Below are the code and all the weights of a small trained network. Each question names an input and a class and asks about switching units off, where a switched-off unit gives its printed mean instead of its output.

import numpy as np


def w(rows, s, z=0):
    codes = np.array(rows[::2]) - 128.0
    scale = np.full(codes.shape[1], s)
    scale[-1] = z or s
    return codes * scale


def norm(h):
    return h / np.sqrt((h * h).mean(-1, keepdims=True) + 1e-5)


def f(y):
    return y / 2 * (1 + np.tanh(0.7978845608 * (y + 0.044715 * y**3)))


def log_softmax(a):
    a = a - a.max(-1, keepdims=True)
    return a - np.log(np.exp(a).sum(-1, keepdims=True))


def net(x, mask):
    res = np.array(x, float).reshape(1, 8) / 4 @ E
    u = 0
    for l in range(4):
        y = f(norm(res) @ A[l][:, :-1].T + A[l][:, -1])
        res = res + np.where(mask[u : u + 3], y, B[l][:, -1]) @ B[l][:, :-1]
        u += 3
    return log_softmax(norm(res)[-1] @ U[:, :-1].T + U[:, -1])


A, B = {}, {}
E = w([
[73,174,154,97,169,106,117,150,154],'x0',
[99,134,103,189,135,209,172,124,72],'x1',
[66,126,112,146,97,90,202,127,63],'x2',
[138,184,101,113,135,113,150,104,130],'x3',
[143,186,89,102,81,173,108,69,201],'x4',
[161,251,146,127,169,145,147,210,200],'x5',
[134,69,36,128,127,119,98,140,125],'x6',
[169,113,76,112,150,119,188,138,169],'x7',
],0.011)
A[0] = w([
[66,69,121,136,1,112,83,61,138,113],'L0N0',
[108,206,37,189,124,127,210,114,112,2],'L0N1',
[30,101,124,126,162,131,183,127,104,105],'L0N2',
],0.0086,0.0053)
B[0] = w([
[142,114,99,86,62,123,116,139,62,253],'L0N0',
[99,123,85,11,113,104,162,39,113,167],'L0N1',
[131,132,108,129,174,137,84,73,183,181],'L0N2',
],0.012,0.0062)
A[1] = w([
[166,102,92,181,163,232,204,204,79,5],'L1N0',
[80,89,122,183,248,235,128,108,144,214],'L1N1',
[73,24,182,77,128,2,156,159,151,128],'L1N2',
],0.007,0.0024)
B[1] = w([
[127,61,143,250,140,156,190,160,175,170],'L1N0',
[125,140,136,129,130,108,123,137,171,217],'L1N1',
[65,146,85,120,115,101,94,119,101,253],'L1N2',
],0.016,0.0032)
A[2] = w([
[127,168,133,204,157,139,255,128,119,254],'L2N0',
[135,55,178,77,117,67,54,146,102,68],'L2N1',
[211,143,101,33,122,217,82,157,205,118],'L2N2',
],0.0062,0.0017)
B[2] = w([
[45,250,54,74,192,3,78,78,107,232],'L2N0',
[138,74,155,167,176,17,162,51,14,243],'L2N1',
[27,215,89,50,192,46,223,57,156,253],'L2N2',
],0.0078,0.0028)
A[3] = w([
[99,132,136,118,178,62,69,160,75,60],'L3N0',
[119,214,251,97,130,120,116,101,90,1],'L3N1',
[139,101,196,152,164,56,74,127,114,151],'L3N2',
],0.011,0.003)
B[3] = w([
[139,64,85,73,66,57,146,113,172,254],'L3N0',
[242,209,198,243,158,206,97,93,154,242],'L3N1',
[61,8,11,95,219,157,221,188,128,232],'L3N2',
],0.011,0.0047)
U = w([
[134,238,172,118,183,135,116,142,244,176],'0',
[73,76,83,38,116,62,124,99,75,240],'1',
[180,100,153,192,41,232,104,88,16,32],'2',
[132,82,192,243,209,164,149,217,137,2],'3',
],0.011,0.004)

Each question gives the input, the list of numbers given to net, and the class t.
The units are the neurons (one row each of A and B). Each row of codes is followed by its name. A weight is (code - 128) times the scale printed after its matrix; where a second scale follows, it is the last column's (A, B and U).
mask holds one flag per neuron, layer by layer. A switched-off neuron (its flag False) gives its mean, the last column of its row in B, instead of its output. The means were averaged over made-up inputs and are rounded, as every weight is.
A unit's drop is (log p(t) with every unit on - log p(t) with that unit switched off) / (log p(t) with every unit on - log p(t) with every unit switched off).
The circuit of an input: a set's keep is (log p(t) with only the set's units on - log p(t) with every unit switched off) / (log p(t) with every unit on - log p(t) with every unit switched off). Starting from all 12 units, units are removed one at a time, each time the one whose removal leaves the highest keep (on an exact tie, the one counted first), for as long as the keep stays at least 0.8.
circuit, biggest first: the units of the circuit, biggest drop first
top k neurons: the k neurons with the biggest drops, biggest first
k most important neurons of layer l: the k neurons of layer l with the biggest drops, biggest first
drop when u is switched off: that unit's drop, to one decimal
input [-1,-3,-7,-1,-2,-3,-8,-3], class 3: circuit, biggest first : [L3N1 L3N2]
input [2,-6,-8,2,-6,6,8,5], class 1: circuit, biggest first : [L3N1]
input [-5,7,-7,-7,-8,-8,0,7], class 3: circuit, biggest first : [L1N0 L0N1]
input [-1,2,0,4,-1,-3,5,-8], class 2: top 2 neurons : [L0N0 L2N0]
input [-1,5,4,8,1,8,5,0], class 1: top 2 neurons : [L0N1 L3N1]
input [6,2,-3,3,-1,-2,6,1], class 0: top 3 neurons : [L0N0 L1N1 L0N1]
input [-2,3,-6,-7,-3,-8,-5,7], class 3: circuit, biggest first : [L0N1 L1N0]
input [2,8,0,1,-5,-5,-5,-1], class 3: 2 most important neurons of layer 0 : [L0N0 L0N1]
input [-7,6,-8,8,-4,1,3,6], class 3: top 2 neurons : [L1N0 L0N2]
input [0,5,-6,-2,-7,-5,-4,1], class 3: top 2 neurons : [L1N0 L0N1]
input [-8,-2,4,1,1,2,5,-8], class 2: 2 most important neurons of layer 3 : [L3N2 L3N0]
input [-4,-4,8,-1,-5,8,-2,-5], class 0: 2 most important neurons of layer 3 : [L3N1 L3N0]
input [4,3,-4,1,-1,-5,-6,0], class 0: 2 most important neurons of layer 0 : [L0N0 L0N2]
input [6,5,-1,0,-8,-5,5,8], class 3: circuit, biggest first : [L1N0]
input [4,4,7,-7,5,-1,-7,-2], class 2: drop when L1N0 is switched off : 0.2
input [6,4,4,-7,8,0,-3,-5], class 2: drop when L0N0 is switched off : 0.3
input [3,3,0,-8,3,0,7,8], class 0: drop when L3N2 is switched off : 0.2
